[[-32  15]
 [ -7  19]
 [ 30   7]
 [ 23   9]
 [-31 -26]
 [-29 -24]]
|
[[ 15 -32]
 [ 19  -7]
 [  7  30]
 [  9  23]
 [-26 -31]
 [-24 -29]]

[[-22 -25 -26 -22 -26  21 -20]
 [-20  -9 -22 -25 -23  26 -27]
 [ -5  -2 -21  30 -18  17  24]
 [-21 -29 -27 -24 -30  28 -22]
 [-17 -14 -20 -25 -23  28 -20]
 [ 26  24 -25  25 -25  24  24]
 [ 28  24  -5 -24  -3  27  -3]
 [ 25 -26 -26 -22 -29 -26  28]
 [-22 -23 -28 -25 -21  22 -23]
 [-25 -26 -24 -29 -30  23 -28]
 [-24 -24 -23 -28 -26  18 -27]
 [-19 -27 -28 -25 -26  27 -27]]
|
[[-20  21 -26 -22 -26 -25 -22]
 [-27  26 -23 -25 -22  -9 -20]
 [ 24  17 -18  30 -21  -2  -5]
 [-22  28 -30 -24 -27 -29 -21]
 [-20  28 -23 -25 -20 -14 -17]
 [ 24  24 -25  25 -25  24  26]
 [ -3  27  -3 -24  -5  24  28]
 [ 28 -26 -29 -22 -26 -26  25]
 [-23  22 -21 -25 -28 -23 -22]
 [-28  23 -30 -29 -24 -26 -25]
 [-27  18 -26 -28 -23 -24 -24]
 [-27  27 -26 -25 -28 -27 -19]]

[[-34  11]
 [-35  17]
 [ 31 -10]
 [-33  17]
 [-36  14]
 [  5 -30]
 [-37  17]
 [ 18  -6]
 [-36  19]]
|
[[ 11 -34]
 [ 17 -35]
 [-10  31]
 [ 17 -33]
 [ 14 -36]
 [-30   5]
 [ 17 -37]
 [ -6  18]
 [ 19 -36]]

[[-12  -8  15 -12]
 [-12  23  15  35]
 [-15  -9  15 -31]
 [-12 -10  15 -24]]
|
[[-12  15  -8 -12]
 [ 35  15  23 -12]
 [-31  15  -9 -15]
 [-24  15 -10 -12]]

[[-20 -28  21]
 [-29 -36  22]
 [-35 -34  30]
 [ 14  34 -31]
 [-37 -33  22]
 [-30 -33  31]
 [ 36  10  32]
 [-32 -37  26]
 [-28  18  18]
 [-31 -36  29]
 [ 37  35 -36]]
|
[[ 21 -28 -20]
 [ 22 -36 -29]
 [ 30 -34 -35]
 [-31  34  14]
 [ 22 -33 -37]
 [ 31 -33 -30]
 [ 32  10  36]
 [ 26 -37 -32]
 [ 18  18 -28]
 [ 29 -36 -31]
 [-36  35  37]]

[[-36   2 -23 -13  -2  -1  15  15   5  -9  -4 -18   0]
 [ 26   8  26  -9   3   6 -16   8 -11  16  -3  -6 -24]
 [ 25  14  -1  16   6  11   8  -9 -10  -4  -7  24  27]]
|
[[  0 -18  -4  -9   5  15  15  -1  -2 -13 -23   2 -36]
 [-24  -6  -3  16 -11   8 -16   6   3  -9  26   8  26]
 [ 27  24  -7  -4 -10  -9   8  11   6  16  -1  14  25]]

[[-17   4 -35  20]
 [-17   4 -36  19]
 [-17   1 -29  22]
 [-17   2 -30  22]
 [-17   3 -32  21]
 [-17   3 -34  21]
 [-17   2 -32  22]
 [-17   1 -27  23]
 [-16   5 -37  18]
 [-17   1 -28  22]
 [-17   2 -31  22]
 [-17   3 -34  20]]
|
[[ 20 -35   4 -17]
 [ 19 -36   4 -17]
 [ 22 -29   1 -17]
 [ 22 -30   2 -17]
 [ 21 -32   3 -17]
 [ 21 -34   3 -17]
 [ 22 -32   2 -17]
 [ 23 -27   1 -17]
 [ 18 -37   5 -16]
 [ 22 -28   1 -17]
 [ 22 -31   2 -17]
 [ 20 -34   3 -17]]
---
[[-12 -28 -20   8  -5 -17  34   4 -13]
 [  9  11   2  -5  -2 -29  21   0   7]
 [ 18  -3 -14   0   9  10  -5  -8  -9]]
|
[[-13 -12 -28 -20   8  -5 -17  34   4]
 [  7   9  11   2  -5  -2 -29  21   0]
 [ -9  18  -3 -14   0   9  10  -5  -8]]

[[-16  11   5  10]
 [  0  -5  28 -36]
 [-25  -9  24 -31]
 [ 12 -11 -24  38]
 [-37  22  -4 -20]]
|
[[ 10 -16  11   5]
 [-36   0  -5  28]
 [-31 -25  -9  24]
 [ 38  12 -11 -24]
 [-20 -37  22  -4]]

[[ 15 -27 -29   7 -29  -7 -26 -24 -28 -29 -25]
 [-26 -27 -28 -25 -27  26 -27 -27 -27 -29 -28]
 [-26 -28 -28 -25 -28  -6 -29 -31 -27 -25 -26]
 [ -5 -26 -26  -6 -25  27 -29 -26 -29 -29 -26]
 [-25 -27 -25 -28 -28 -28 -27 -27 -25 -24 -30]]
|
[[-25  15 -27 -29   7 -29  -7 -26 -24 -28 -29]
 [-28 -26 -27 -28 -25 -27  26 -27 -27 -27 -29]
 [-26 -26 -28 -28 -25 -28  -6 -29 -31 -27 -25]
 [-26  -5 -26 -26  -6 -25  27 -29 -26 -29 -29]
 [-30 -25 -27 -25 -28 -28 -28 -27 -27 -25 -24]]

[[-19 -23]
 [-28 -26]
 [-21 -20]
 [-25 -25]
 [ 25   8]
 [-20 -25]
 [-25 -24]
 [-29 -26]
 [-25 -26]
 [ 30  18]
 [-27 -28]]
|
[[-23 -19]
 [-26 -28]
 [-20 -21]
 [-25 -25]
 [  8  25]
 [-25 -20]
 [-24 -25]
 [-26 -29]
 [-26 -25]
 [ 18  30]
 [-28 -27]]

[[ 23  30  -9  -1  22  31  17   4 -17]
 [ -2 -12  -1  -9  -2 -10  -8  -9  -2]
 [ 14  19 -14  -1  14  19  15 -18 -14]
 [ 23  28   3   8  18  35  14 -16  -5]]
|
[[-17  23  30  -9  -1  22  31  17   4]
 [ -2  -2 -12  -1  -9  -2 -10  -8  -9]
 [-14  14  19 -14  -1  14  19  15 -18]
 [ -5  23  28   3   8  18  35  14 -16]]

[[ 13   1  -7 -10  -4   6  -6  -1]
 [ -9 -33  -3  -8  -2  -3   9  -1]
 [  5   2  15   4  -6  -9  -7  -3]
 [ -4 -10  -2  -8   7   1   8  -5]
 [-16  -7   7 -10  -8  -9   8  -7]
 [ -5  -5  22 -13   0 -10   9   7]]
|
[[ -1  13   1  -7 -10  -4   6  -6]
 [ -1  -9 -33  -3  -8  -2  -3   9]
 [ -3   5   2  15   4  -6  -9  -7]
 [ -5  -4 -10  -2  -8   7   1   8]
 [ -7 -16  -7   7 -10  -8  -9   8]
 [  7  -5  -5  22 -13   0 -10   9]]
